(in the rows, 128 means zero)
Each row of numbers stands for one thing and depends on some of the facts below. Use the named rows to name the rest.

Some rows with their names:
pebru: [163 179 111  80 105 123 164  99 100 179 138 107 132 146 121 137 131 126
 143 149 152 121 130 113 113 145 112 192 131 129 128 151 113 107 146  61
 119 132 162 132 176  66  98 120 145  84]
drasir: [157 180 128  99 106 168 165 101 159 144 143  96 135 187 141 148 105 141
 140 161 153 122 125 118 100 166 131 188 153 127 101 145 106  96 161 159
 109 140  74 136 139  67 100 120 151  88]
driga: [156 194 117  91 134 159 214 127  99 123 144  96 144 135 118 145 128 135
 146 179 154 143 147 112  99 159 117 184 134 128  89 119 108  95 146 136
 107 170  83 131 193  93  97 135 149  96]
grude: [156 199 112  77 135 113 182 124  99 129 154  91 172 138 118 141 133 113
 167 152 155 131 164 121 101 137 110 185 127 128  90 118 107 100 149 114
 108 158  76 133 194  89  96 136 163 122]
vivok: [194 180 128 109 105 125 191  90 118 113 158  92 194 148 119 135 106 114
 141 148 170 134 129 113 114 136 109 186  97 135  85 180 106  96 148 132
 128 132 215 126 136 100  99 122 153  94]
gritu: [207 181 115  77 105 136 168  85 102 110 139  90 136 160 118 138 142 121
 144 152 152 123 164 113 102 133 109 184 176 128  88 138 107 100 155  77
 108 169  75 123 167  77 211 122 148 176]
mostir: [156 209 150  77 170 125 200  90 100 157 145  98 137 132 120 136 124 119
 154 187 153 139 173 121 100 135 109 185 125 128 101 148 118 110 146 101
 108 135  92 128 176  85  98 131 144  81]
romar: [156 188 132  99 107 137 165  85 163 129 145  91 132 170 131 140 105 127
 144 150 166 121 127 122 113 142 109 185 139 154 129 122 112  96 175 117
 112 135  75 135 137  65  97 120 161  80]
baklon: [198 185 135 115 106 150 175  89 113 110 138  95 145 134 118 136 105 115
 149 147 166 141 128 121 136 133 117 186  97 154  85 160 108 100 147  78
 146 133 148 132 136 114 128 124 147  83]
vipak: [162 179 111  80 105 104 165  85  99 163 137  95 131 138 122 136 143 116
 142 150 156 122 126 112 132 133 109 192 103 128 182 117 124 112 152  64
 123 130 127 129 150  65 114 120 147  80]
digo: [201 187 139 113 108 130 180  88 115 111 138  92 139 137 118 136 106 114
 147 147 166 134 131 124 133 134 117 186  98 155  88 153 107  99 146  76
 144 134 153 129 137 129 126 126 146  86]
zibrur: [155 208 129  88 137 106 205 111 100 111 154  90 164 132 118 142 158 132
 159 173 152 139 144 115 104 137 109 184 113 131 125 112 116  96 151  80
 107 158  74 128 166 128  99 132 153  80]
dopor: [156 207 121  89 138 121 209 100  99 114 147  91 162 132 117 140 137 122
 159 171 153 147 137 115 109 138 109 184 113 138 117 113 118  99 149  90
 107 160  73 128 164  99 105 131 154  83]
steplin: [197 185 133 118 106 135 187  86 120 110 142  92 164 139 118 136 106 112
 145 147 171 141 126 117 133 133 110 184  96 159  85 153 108  98 147  87
 141 133 165 129 135 112 120 123 149  83]
tufosto: [156 196 159  82 105 134 165  86 150 156 141  93 135 163 152 136 105 125
 144 164 176 121 126 131 109 138 111 185 129 161 146 141 118  95 174  96
 112 131  74 134 135  65  97 120 146  80]
dibo: [161 179 111  82 104 103 166  86  99 157 138  93 130 135 120 136 149 114
 142 148 154 121 129 112 133 133 109 189  98 127 196 116 121 124 152  63
 120 129 121 126 145  65 118 121 148  80]
brotol: [200 186 128  87 106 163 165  86 101 112 138  91 130 138 119 137 142 147
 141 150 169 141 132 111 112 133 110 191 166 137 107 123 107  98 152  65
 107 171  74 123 137  87 250 122 146 117]
maflak: [200 186 128  88 107 156 165  86 100 112 138  90 131 140 119 138 147 143
 141 149 168 138 134 111 111 132 110 189 163 134 112 119 107  98 152  65
 107 171  73 123 138  87 248 122 145 121]
lunogo: [160 179 111  77 105 104 165  86 100 166 138  95 131 136 120 136 140 116
 141 147 155 121 127 112 135 132 110 188 112 127 169 123 123 119 155  64
 122 131 119 133 152  67 115 120 149  80]
drudrir: [165 179 111  77 106 104 165  85  99 173 137  93 131 139 126 136 148 113
 142 152 161 121 129 112 128 133 110 188  98 129 199 117 126 116 153  65
 120 130 136 126 151  65 115 121 146  79]
sodrik: [156 186 129 101 107 121 165  86 167 126 140  91 133 166 137 141 105 127
 144 154 163 121 126 124 114 141 111 187 121 148 146 119 109  96 178 122
 111 134  75 129 137  67  98 121 162  80]

Some facts about the things:
guloflol: uses; lagror: is of sort
bifa	guloflol	daflim; bifa	guloflol	dibo; bitrek	guloflol	drotru; bitrek	guloflol	moti; bitrek	guloflol	zaflal; bitrek	guloflol	nogros
bribri	guloflol	treklan; bribri	guloflol	lunogo; briklosem	guloflol	bastar; briklosem	guloflol	desu; briklosem	guloflol	plapen; briklosem	guloflol	baklon
briklosem	guloflol	lesuk; drasir	guloflol	godres; drasir	guloflol	dobrus; drasir	guloflol	brodrun; drasir	guloflol	zotar; driga	guloflol	goklotan
driga	guloflol	dobrus; driga	guloflol	vipak; floflus	guloflol	dusim; floflus	guloflol	dobrus; floflus	guloflol	brida; floflus	guloflol	grures
flusa	guloflol	dusim; flusa	guloflol	brodrun; gebo	guloflol	klenar; greskade	guloflol	zezol; gritu	guloflol	stutrul; grokla	guloflol	tufosto
grokla	guloflol	nasti; grokla	guloflol	kudridur; grokla	guloflol	broplitol; grude	guloflol	netol; grude	guloflol	fazutas; keskel	guloflol	museklis
keskel	guloflol	brotol; keskel	guloflol	klenar; keskel	guloflol	dodru; keskel	guloflol	vedre; keskel	guloflol	broplitol; klazo	guloflol	drotru
klazo	guloflol	nefa; klazo	guloflol	klidem; klazo	guloflol	vedre; mafibek	guloflol	nikek; mafibek	guloflol	sestor; mafibek	guloflol	klenar
maler	guloflol	tufosto; maler	guloflol	drudrir; maler	guloflol	ropi; mami	guloflol	bulo; mami	guloflol	dopor; medin	guloflol	nefa
moplipli	guloflol	skabralel; moplipli	guloflol	birun; moplipli	guloflol	stutrul; moplipli	guloflol	fazutas; mostir	guloflol	tufosto; mostir	guloflol	kudridur
movu	guloflol	fleklek; movu	guloflol	mibra; nusum	guloflol	migedar; nusum	guloflol	gebru; nusum	guloflol	plapen; nusum	guloflol	nidon
nuzal	guloflol	gebru; nuzal	guloflol	nufugros; nuzal	guloflol	gedok; nuzal	guloflol	guvoben; nuzal	guloflol	vedre; pebru	guloflol	desu
pebru	guloflol	dobrus; plefli	guloflol	ropi; plifer	guloflol	sestor; plonin	guloflol	sodrik; plonin	guloflol	nefa; plonin	guloflol	sestor
podam	guloflol	midrar; podam	guloflol	zibrur; ripletror	guloflol	vesul; ripletror	guloflol	lesuk; rukler	guloflol	dusim; rukler	guloflol	drudrir
rukler	guloflol	digo; rukler	guloflol	stevaske; skistus	guloflol	midrar; skuplo	guloflol	sosaflol; skuplo	guloflol	nasti; skuplo	guloflol	bukli
skuplo	guloflol	nedras; staklas	guloflol	trutri; staklas	guloflol	flitar; staklas	guloflol	mibra; stumul	guloflol	tenan; stumul	guloflol	nefa
stumul	guloflol	fiklan; stumul	guloflol	dibo; vaskubrer	guloflol	steplin; vaskubrer	guloflol	bastar; vaskubrer	guloflol	romar; vivok	guloflol	steplin
vivok	guloflol	sibul; vivok	guloflol	klabur; vovepes	guloflol	plokles; vovepes	guloflol	lunogo; zanuplum	guloflol	dakliflek; zanuplum	guloflol	maflak
zogra	guloflol	klabur; zotu	guloflol	nosel; baklon	lagror	d; bastar	lagror	b; bifa	lagror	c; birun	lagror	a
bitrek	lagror	b; bribri	lagror	a; brida	lagror	e; briklosem	lagror	e; brodrun	lagror	a; broplitol	lagror	b
brotol	lagror	e; bukli	lagror	d; bulo	lagror	a; daflim	lagror	d; dakliflek	lagror	a; desu	lagror	a
dibo	lagror	b; digo	lagror	d; dobrus	lagror	a; dodru	lagror	a; dopor	lagror	a; drasir	lagror	c
driga	lagror	a; drotru	lagror	a; drudrir	lagror	b; dusim	lagror	d; fazutas	lagror	b; fiklan	lagror	b
fleklek	lagror	d; flitar	lagror	a; floflus	lagror	c; flusa	lagror	c; gebo	lagror	a; gebru	lagror	b
gedok	lagror	e; gegel	lagror	c; godres	lagror	e; goklotan	lagror	b; greskade	lagror	d; gritu	lagror	e
grokla	lagror	b; grude	lagror	a; grures	lagror	c; guvoben	lagror	a; keskel	lagror	e; kesta	lagror	a
klabur	lagror	a; klala	lagror	b; klazo	lagror	e; klenar	lagror	b; klidem	lagror	a; kudridur	lagror	d
lesuk	lagror	b; lunogo	lagror	b; mafibek	lagror	e; maflak	lagror	e; maler	lagror	d; mami	lagror	e
medin	lagror	b; mibra	lagror	d; midrar	lagror	c; migedar	lagror	b; moplipli	lagror	e; mostir	lagror	a
moti	lagror	e; movu	lagror	c; museklis	lagror	d; nasti	lagror	e; nedras	lagror	c; nefa	lagror	a
netol	lagror	c; nidon	lagror	d; nikek	lagror	a; nogros	lagror	c; nosel	lagror	c; nufugros	lagror	b
nusum	lagror	d; nuzal	lagror	d; pebru	lagror	b; plapen	lagror	b; plefli	lagror	b; plifer	lagror	b
plokles	lagror	e; plonin	lagror	e; podam	lagror	c; ripletror	lagror	b; romar	lagror	c; ropi	lagror	d
rukler	lagror	b; sestor	lagror	d; sibul	lagror	b; skabralel	lagror	a; skistus	lagror	d; skuplo	lagror	e
sodrik	lagror	c; sosaflol	lagror	a; staklas	lagror	a; stasko	lagror	d; steplin	lagror	d; stevaske	lagror	b
stumul	lagror	a; stutrul	lagror	a; tenan	lagror	c; treklan	lagror	e; trutri	lagror	c; tufosto	lagror	c
vaskubrer	lagror	a; vedre	lagror	c; vesul	lagror	e; vipak	lagror	b; vivok	lagror	d; vovepes	lagror	c
zaflal	lagror	a; zanuplum	lagror	b; zezol	lagror	b; zibrur	lagror	a; zogra	lagror	a; zotar	lagror	c
zotu	lagror	a

Rows to name:
No name comes twice in this set of rows, the named rows included.
[201 189 167  82 132 120 177  85 100 140 139  99 131 137 128 137 105 113
 143 150 173 124 165 131 109 133 120 184  97 136  84 208 107 109 147  86
 131 134 205 127 145 120 107 127 146  88] | maler
[157 181 131  99 107 159 166 101 160 145 144  95 135 191 143 149 105 137
 141 165 153 122 126 119  99 169 132 187 148 128 105 142 106  97 161 159
 109 141  73 135 140  69 101 121 150  91] | floflus
[176 182 157  96 106 103 166 135 112 111 156  92 154 134 119 135 138 135
 150 147 184 121 164 120 103 133 110 184  97 128  85 194 106  95 146  78
 136 134 177 129 145 179  96 129 145  80] | skistus
[156 207 119  96 134 115 237  92 104 113 168  90 199 135 120 146 147 114
 147 170 152 151 128 112 105 140 111 186 113 143 111 113 120  96 146 110
 107 167  78 124 147  93 100 126 161  84] | klabur
[206 182 127 107 111 106 179  87 127 111 138  94 136 136 121 136 105 113
 148 159 171 135 126 120 134 133 114 190  99 166  89 156 106  96 146 103
 142 133 184 121 137 156 131 143 159  86] | sestor
[156 192 155  94 107 104 166 104 167 112 164  90 132 162 120 147 129 162
 147 153 187 123 126 123 101 137 109 189 140 128 152 123 108  97 189  86
 113 132  75 134 136 116  98 120 155  81] | midrar
[210 182 114  77 105 132 168  86 101 111 140  90 137 164 118 137 141 117
 146 152 151 123 167 115 103 133 110 184 175 129  87 135 107 101 158  76
 108 169  75 122 174  77 213 122 149 184] | moplipli
[156 185 153  83 107 104 168 125 160 117 171  90 132 165 119 148 132 164
 146 150 182 125 134 121  99 138 109 185 161 129 121 155 106  98 180 114
 108 131  73 134 136 112 101 121 155  80] | podam
[159 208 113  79 136 113 189 109  99 118 151  90 170 137 117 141 135 113
 171 153 154 136 147 124 112 135 110 185 109 149 110 113 111 101 158  81
 108 165  75 134 189  96 104 134 164 116] | stutrul
[157 202 119 104 134 163 229 111 101 114 142  92 140 134 117 145 130 136
 146 190 154 152 131 113 106 159 117 185 117 131 108 112 116  95 147 106
 107 176  72 130 184 102 100 131 148  86] | dobrus
[157 183 134  92 106 129 166  96 160 147 147  92 134 191 143 150 105 126
 141 162 155 122 126 121 100 163 121 185 138 128 115 138 106  96 164 154
 108 137  74 132 138  71  98 121 150  93] | flusa

The same things again, as new rows of numbers:
Known rows:
dakliflek: [134 121 115 117  89 148 136 121 133 144 127 123 122 114 131 126 122 127
 119 130 147  99 124 122 127 136 119 132 121 105 128 113 148 132 122 143
 128]
goklotan: [118 135 129 132 169 100 119 139 129 114 135 125 120 141 133 130 114 125
  94 120 126 121 125 135 147 134 131 121 120 128 121 138 128 120 111 119
 112]
steplin: [148 132 113 134 151  86 116 118 123 123 127 123 141 105 130 153 123 145
 144 138 114 139 118 132 132 132 130 142 136 124 134 126  82 144 161 128
 119]
gritu: [119 122 114 168  91 188 109 118 132 103 141 141 130 139 116 103 144 120
 158 114 126 147 171 122 108 115 127 125 118  90 134 129 102 135 105 117
 147]
desu: [135 119 116 105  71 120 142 111 127 144 125 125 118 128 130 137 115 122
 128 129 149 102 129 115 133 131 125 128 126  97 128 120 150 131 117 141
 128]
tenan: [124 122 147 115 169 151 114 138 127 134 123 122 139 117 134 136 145 122
 139 143 133 144  96 128 123 108 139 136 136 154 120 140 147 117 136 124
 145]
grude: [129 116 116 133  43 192 126 120 127 135 162 130 120 126 121 118 121 134
 129 131 148 102 143 115 114 132 120 121 127  96 126  98 140 143 115 130
 124]
gegel: [124 124 140 117 153 154 116 140 126 133 118 120 139 121 135 138 148 123
 142 141 136 139  98 128 124 109 140 134 137 154 121 143 144 119 133 123
 138]
medin: [115 131 187 123 212 108 122 122 127 122 174 153 119 148 124 100  95 133
  84 128 101 155 139 139 135 141 119 114 140 144 113  99 135 121 139 122
 148]
gedok: [126 127 117 141 144 120 127 117 136 118  97 137 132 129 129 115 145 112
 144 112 125 146 144 127 126 121 125 137 115 106 136 150 111 121 124 136
 154]
trutri: [124 123 139 119 152 153 114 141 125 133 122 118 139 119 134 139 149 122
 141 141 137 139  98 129 124 107 141 134 138 152 122 142 142 120 133 123
 138]
vaskubrer: [137 121 119 113  59 139 146 119 122 142 143 127 121 140 140 139 124 140
 122 131 137 111 123 111 126 139 125 117 145  89 126 116 119 151 140 148
 144]
dusim: [148 131 102 137 160  84 127 125 126 119 111 112 137 104 122 130 108 135
 159 139 114 135 152 131 123 134 129 150 116 154 129 131 129 135 133 112
  99]
nogros: [124 123 143 116 156 153 116 139 126 132 121 120 138 120 135 139 149 122
 141 142 137 143  95 128 124 107 140 135 136 152 122 142 143 118 134 124
 138]
vovepes: [118 122 147 119 112 169 119 136 118 131 142 127 133 140 127 145 149 129
 152 140 132 147 112 125 117 103 144 120 149 148 124 137 135 126 136 119
 138]
rukler: [122 137 123 141 157 119 140 160 130 111 138 119 119 152 137 109 107 136
  99 125 109 124 149 126 129 145 133 119 119 145 115 136 135 132 103 110
 107]
moplipli: [118 120 110 174  84 201 101 117 133 100 146 141 131 138 115  99 145 120
 158 114 130 147 172 121 106 115 127 126 116  87 133 124 100 137 101 113
 146]
klala: [118 137 131 135 170 112 116 141 131 114 139 128 123 136 133 129 117 129
  88 120 125 119 119 137 146 135 130 121 121 128 122 133 121 122 116 120
 114]
zotar: [126 123 137 117 153 142 118 140 125 131 116 116 138 124 136 137 145 120
 146 143 136 140 101 126 124 108 142 135 135 154 120 147 150 119 126 120
 136]
dobrus: [138 117 107 102  74 100 156 111 125 138 116 114 113 137 132 127 103 118
 144 129 149 105 153 110 131 132 125 131 119 109 122 128 178 131 102 131
 121]
skistus: [129 137 103 135 136 147 152 139 112 150 112 128 130  89  99 150 119 157
 169 117  98 141 163 162 128 116 117 135 141 158 133 133 121 145 208 129
 103]

Which thing is each row?
No name comes twice in this set of rows, the named rows included.
[134 115 162 104 154 135 131 102 134 151 147 145 121 110 127 100 100 126
 108 138 132 127 129 126 123 140 108 135 129 117 120  83 166 126 142 146
 159] | nefa
[139 119 107 117  92 135 145 125 132 140 119 115 121 121 134 117 112 124
 128 132 147 101 141 116 126 140 120 136 115 113 122 120 165 134 110 135
 124] | brodrun
[115 137 136 136 145 121 125 143 125 115 151 132 119 151 129 128 117 134
  96 119 118 126 132 134 140 135 130 111 131 130 122 129 117 128 120 119
 115] | zanuplum
[130 123 107 119  97 165 147 131 130 154 116 123 121 103 126 127 123 132
 123 122 143  99 130 132 130 131 114 133 122 110 126 119 156 135 144 146
 126] | zibrur
[120 124 145 120 119 167 123 140 119 133 137 124 135 137 130 140 147 130
 150 141 130 145 110 125 116 106 142 123 148 151 122 137 137 128 139 120
 141] | movu
[137 131 139 122 121  87 123 105 117 129 139 138 133 118 107 153 119 138
 154 134 113 145 137 136 128 123 130 129 137 143 142 113 103 129 155 123
 110] | nuzal
[140 131 124 134 123 101 123 115 120 125 137 129 134 114 112 144 119 142
 156 136 111 142 142 135 123 126 129 132 135 145 137 116 103 137 152 120
 108] | greskade
[121 124 157 110 148 140 116 131 124 135 126 128 137 127 129 144 150 120
 140 141 136 144  95 129 126 106 139 130 142 157 125 136 144 113 136 126
 142] | vedre
[116 136 136 130 163 106 115 135 129 117 142 131 120 139 131 137 118 127
  91 118 126 120 117 138 149 132 132 119 125 123 124 134 118 120 118 123
 114] | gebru
[123 128 126 142 118 128 144 122 135 120 107 143 129 143 125 113 146 118
 147 114 114 150 154 121 116 124 129 125 121 112 139 144 107 125 123 133
 151] | skuplo
[131 116 158 106 124 147 141 105 129 150 156 146 118 121 124 104 101 132
 115 137 127 128 142 122 118 139 112 127 135 114 120  84 158 133 142 142
 157] | stumul
[123 136 140 140  81 112 141 114 128 120 110 145 129 163 119 111 158 110
 153 107 126 151 143 126 120 126 122 114 136 133 148 140 107 116 123 137
 146] | keskel
[137 126 118 121  77 142 136 123 131 143 125 120 126 122 131 116 128 124
 120 128 154  98 117 125 128 142 114 128 127 121 130 112 150 131 122 143
 125] | nikek
[114 135 141 127 133 105 127 133 121 117 154 136 116 160 128 142 117 133
 100 117 119 128 128 131 145 130 135 106 137 121 124 132 109 127 124 121
 118] | ripletror

Now the same things, written a new way:
Some things and their rows:
stasko: [177 120 164 139 166 108 107 116 103 142 166 148 112  61 122 119 126  98
 170 109  95 113 139 125 124 127 131 185 143 131 137  75 162]
pebru: [162 122 153 113 132 110  88 124 153 124 134 187 116 135 146 105 146 105
 145 139 197 139 123 145 131 170 112 137 115 129 139 156 148]
desu: [140 143 140 109 125 123 114 128 146 130 124 150 126 167 106 149 165 112
 126 134 152 133 118 134 140 125  92 145 114 132 126 136 141]
sibul: [147 134 157 106 127 120  99 126 145 132 135 150 134 150 111 160 139 108
 168 139 145 128 124 129 133 119 122 102 106 128 138 122 150]
broplitol: [146 150 148 119 135 113  88 117 159 125 122 138 111 141 126 137 152 110
 193 137  91 130 125 121  95 126 156  95 133 135 139 120 109]
plapen: [150 135 161 100 121 117 107 125 156 132 136 165 122 162 104 156 154 105
 165 142 157 124 121 129 117 115 125 119 105 128 134 115 150]
dakliflek: [131 144 134 115 128 129 103 122 134 128 122 118 132 133 115 139 149 121
 137 132 112 125 124 133 150 119 105 113 113 137 131 142 126]
drotru: [145 147 137 118 121 128 116 110 149 116 126 109 117 130 114 123 169 127
 141 135 103 117 127 124 117 107 130 117 107 139 132 144 101]
sosaflol: [124 152 132 124 136 126  92 121 144 135 111 118 121 142 111 147 142 116
 151 132  82 130 124 128 135 125 134 106 133 141 131 140 116]
skuplo: [113 117 146 181 170 119  96 120 139 155 123 127 114 121 156 169 119 102
 129 105 142 108  97 142 113 122 148  97 150 134 147 120  94]
nedras: [ 91 161 114 132 135 134 103 121 152 140  94  90 117 164 112 176 147 127
 116 120 110 119 109 138 137 115 117 107 130 144 129 156  92]
stumul: [154 106 131 144 119 127 108 113 135 124 129 125 126 120 134  96 157 129
 117 136 113  99 125 138 147 128 144 109 113 138 137 168  79]
vovepes: [103 127 117 140 130 139 105 125 137 137 104 103 138 152 125 149 139 133
  84 124 135 113 107 150 172 125 102  99 112 141 135 179  93]
lesuk: [152 132 160  99 122 117 104 126 154 131 133 161 124 159 107 148 153 106
 165 140 163 130 121 128 121 117 115 113 110 127 136 121 150]
midrar: [ 96 156 118 122 132 142 117 124 141 128 103  81 133 159 110 174 151 134
 105 123 124 116 111 136 155  99  92 110 110 140 131 164 105]
gegel: [108 147 119 152 129 148 119 124 171 143 106  88 126 147 122 147 149 123
 105 118 118  97 107 144 206 135  98 107 111 142 132 172 120]
gedok: [120 128 159 180 158 122 144 112 165 149 134 133 103 134 126 152 141 111
 149 107 154 105  82 126 116 105 129 125 128 135 142 103 104]
mami: [121 116 149 160 166 125 114 123 124 150 131 120 127 113 157 158 125 112
 122 107 163 110  99 142 129 115 124 101 125 130 147 120 107]
plefli: [144 132 150 131 135 110  78 122 153 124 122 161 120 122 138 109 130 110
 167 135 120 150 114 130 125 157 132  95 136 135 135 151 115]
godres: [140 142 148 145 165 119 130 125 128 136 122 137 122 128 165 147 157 112
 132 107 202 132  92 137 106 126  94 135 132 126 140 111 117]
netol: [102 160 116 109 137 145 107 120 134 130 100  71 141 154 121 174 147 127
 104 118 144 101 125 145 164  96  95 102 101 139 136 163 123]

Rows to name:
No name comes twice in this set of rows, the named rows included.
[129  98 155 164 154 120 118 125 140 160 138 162 117 144 145 182 134  99
 102 110 214 108  87 151 123 122 123 133 125 129 142 118 116] | briklosem
[185  88 171 156 147 102 102 117 108 157 172 184 106  79 109 151 125  86
 141 113 121 111 133 134 127 118 149 200 148 130 131  81 143] | nusum
[148  92 184 129 153 103  90 110 111 143 181 198 107  56 117 150  99  88
 132 103 145 144 128 129 115 130 122 188 139 133 127  99 153] | vivok
[ 91 143 123 121 124 138 120 123 155 137 111 122 127 182  99 196 155 121
  86 124 161 115 105 142 146 103  89 132 107 139 128 159 115] | romar
[136 110 140 123 120 128  97 127 142 144 129 158 133 157 103 166 137 109
 104 137 152 118 120 147 169 130 119 127 113 136 133 155 129] | vaskubrer
[170 136 165 141 168 105  96 116 110 147 154 147 110  71 116 150 124  90
 186 108  61 127 139 120  98 114 147 173 162 135 132  62 153] | bukli
[138 134 124 144 135 121  79 122 146 139 108 128 122 139 116 133 137 112
 130 133  87 124 120 140 139 141 147 109 145 141 133 152 100] | mostir
[196 145 162 136 171  98 113 122 102 132 150 163 113  76 133  99 150  94
 189 108 118 144 128 123 116 136 106 205 161 127 127  68 163] | dusim
[192 137 162 141 170 102 107 121 101 138 150 159 113  68 136 113 142  93
 184 108 107 139 133 124 117 132 122 191 165 131 129  71 156] | digo
[122 133 152 156 158 124 133 110 138 133 138 106 111 120 154 155 154 117
 136 106 158 104 102 130  87  94 129 117 121 131 143 105 100] | moti
[180 122 142 139 142 111  81 133 135 128 116 165 128 136 151  90 142 106
 156 140 137 136 114 142 141 171 134 106 138 128 142 149 124] | rukler

